Below are the code and all the weights of a small trained network. Each question names an input and a class and asks about switching units off, where a switched-off unit gives its printed mean instead of its output.

import numpy as np


def w(rows, s, z=0):
    codes = np.array(rows[::2]) - 128.0
    scale = np.full(codes.shape[1], s)
    scale[-1] = z or s
    return codes * scale


def norm(h):
    return h / np.sqrt((h * h).mean(-1, keepdims=True) + 1e-5)


def f(y):
    return np.maximum(y, 0)


def log_softmax(a):
    a = a - a.max(-1, keepdims=True)
    return a - np.log(np.exp(a).sum(-1, keepdims=True))


def net(x, mask):
    res = np.array(x, float).reshape(1, 3) / 4 @ E
    u = 0
    for l in range(3):
        y = f(norm(res) @ A[l][:, :-1].T + A[l][:, -1])
        res = res + np.where(mask[u : u + 3], y, B[l][:, -1]) @ B[l][:, :-1]
        u += 3
    return log_softmax(norm(res)[-1] @ U[:, :-1].T + U[:, -1])


A, B = {}, {}
E = w([
[78,255,157,225,199,219,47],'x0',
[4,185,174,68,172,146,32],'x1',
[158,42,160,67,192,216,56],'x2',
],0.00051)
A[0] = w([
[166,37,140,143,208,210,100,14],'L0N0',
[147,151,108,253,113,135,172,28],'L0N1',
[165,215,80,246,158,146,141,3],'L0N2',
],0.003,0.0017)
B[0] = w([
[254,77,231,48,200,186,47,225],'L0N0',
[30,211,61,218,150,136,191,220],'L0N1',
[38,57,121,95,231,122,184,248],'L0N2',
],0.0032,0.0017)
A[1] = w([
[48,153,132,29,110,86,67,61],'L1N0',
[255,15,204,51,238,241,46,9],'L1N1',
[235,10,212,80,248,225,33,9],'L1N2',
],0.0028,0.0014)
B[1] = w([
[20,213,97,49,66,70,22,162],'L1N0',
[241,3,195,91,235,206,97,254],'L1N1',
[227,41,236,54,236,196,43,248],'L1N2',
],0.0035,0.0044)
A[2] = w([
[97,233,98,251,64,93,174,6],'L2N0',
[92,107,46,184,59,177,79,142],'L2N1',
[52,221,104,29,92,108,1,82],'L2N2',
],0.0032,0.0016)
B[2] = w([
[248,153,106,137,101,217,114,189],'L2N0',
[98,228,222,150,104,40,83,151],'L2N1',
[76,230,241,43,43,1,87,251],'L2N2',
],0.0033,0.0027)
U = w([
[32,87,67,217,22,169,27,4],'0',
[253,234,31,243,31,219,224,88],'1',
[26,220,35,252,229,226,228,230],'2',
[204,35,77,65,35,45,233,4],'3',
[235,25,235,38,242,219,37,252],'4',
[25,249,237,28,50,29,31,252],'5',
],0.0036,0.0029)

Each question gives the input, the list of numbers given to net, and the class t.
The units are the neurons (one row each of A and B). Each row of codes is followed by its name. A weight is (code - 128) times the scale printed after its matrix; where a second scale follows, it is the last column's (A, B and U).
mask holds one flag per neuron, layer by layer. A switched-off neuron (its flag False) gives its mean, the last column of its row in B, instead of its output. The means were averaged over made-up inputs and are rounded, as every weight is.
A unit's drop is (log p(t) with every unit on - log p(t) with that unit switched off) / (log p(t) with every unit on - log p(t) with every unit switched off).
The circuit of an input: a set's keep is (log p(t) with only the set's units on - log p(t) with every unit switched off) / (log p(t) with every unit on - log p(t) with every unit switched off). Starting from all 9 units, units are removed one at a time, each time the one whose removal leaves the highest keep (on an exact tie, the one counted first), for as long as the keep stays at least 0.8.
circuit, biggest first: the units of the circuit, biggest drop first
k most important neurons: the k neurons with the biggest drops, biggest first
k most important neurons of layer l: the k neurons of layer l with the biggest drops, biggest first
drop of u: that unit's drop, to one decimal
input [-5,-8,1], class 3: circuit, biggest first -> (L0N0; L1N2; L1N1; L2N2)
input [-4,-2,-3], class 3: circuit, biggest first -> (L1N2; L1N1; L2N2)
input [4,3,-1], class 5: circuit, biggest first -> (L0N0; L1N1; L1N2)
input [5,3,0], class 5: circuit, biggest first -> (L0N0; L1N1; L1N2)
input [4,4,-6], class 5: circuit, biggest first -> (L1N1; L1N2)
input [-5,-6,-8], class 1: circuit, biggest first -> (L1N2; L1N1; L2N0; L2N2)
input [-4,-2,0], class 3: 2 most important neurons -> (L0N0; L1N2)
input [-4,-7,-2], class 1: circuit, biggest first -> (L1N2; L1N1; L0N2; L2N2)
input [7,-2,0], class 2: 4 most important neurons -> (L1N2; L1N1; L0N2; L2N2)
input [-5,6,2], class 5: most important neuron -> (L0N0)
input [-2,-6,-8], class 1: 3 most important neurons -> (L1N2; L1N1; L2N0)
input [-4,8,2], class 5: 2 most important neurons -> (L0N0; L1N0)
input [-8,2,-8], class 3: 2 most important neurons -> (L1N2; L1N0)
input [3,-2,-7], class 2: most important neuron -> (L0N2)
input [5,-5,1], class 2: circuit, biggest first -> (L0N1; L1N2; L1N1)
input [-5,-5,-1], class 3: 2 most important neurons -> (L0N0; L1N2)
input [-5,1,-7], class 1: 2 most important neurons -> (L1N2; L1N1)
input [-7,-4,-3], class 3: 2 most important neurons -> (L1N2; L1N1)
input [0,-1,-8], class 2: 2 most important neurons -> (L0N2; L2N2)
input [5,3,-8], class 2: 2 most important neurons of layer 1 -> (L1N0; L1N2)
input [-7,2,-6], class 5: most important neuron of layer 0 -> (L0N1)
input [-1,-8,2], class 1: 2 most important neurons of layer 1 -> (L1N2; L1N1)
input [3,-3,0], class 2: 2 most important neurons of layer 0 -> (L0N2; L0N1)
input [0,-6,-2], class 1: drop of L2N0 -> 0.3
input [0,5,-2], class 5: drop of L0N0 -> 1.1
input [8,-6,-6], class 2: drop of L0N2 -> 0.2
input [6,-7,-1], class 2: most important neuron -> (L0N2)
input [-5,6,0], class 5: drop of L0N0 -> 1.2
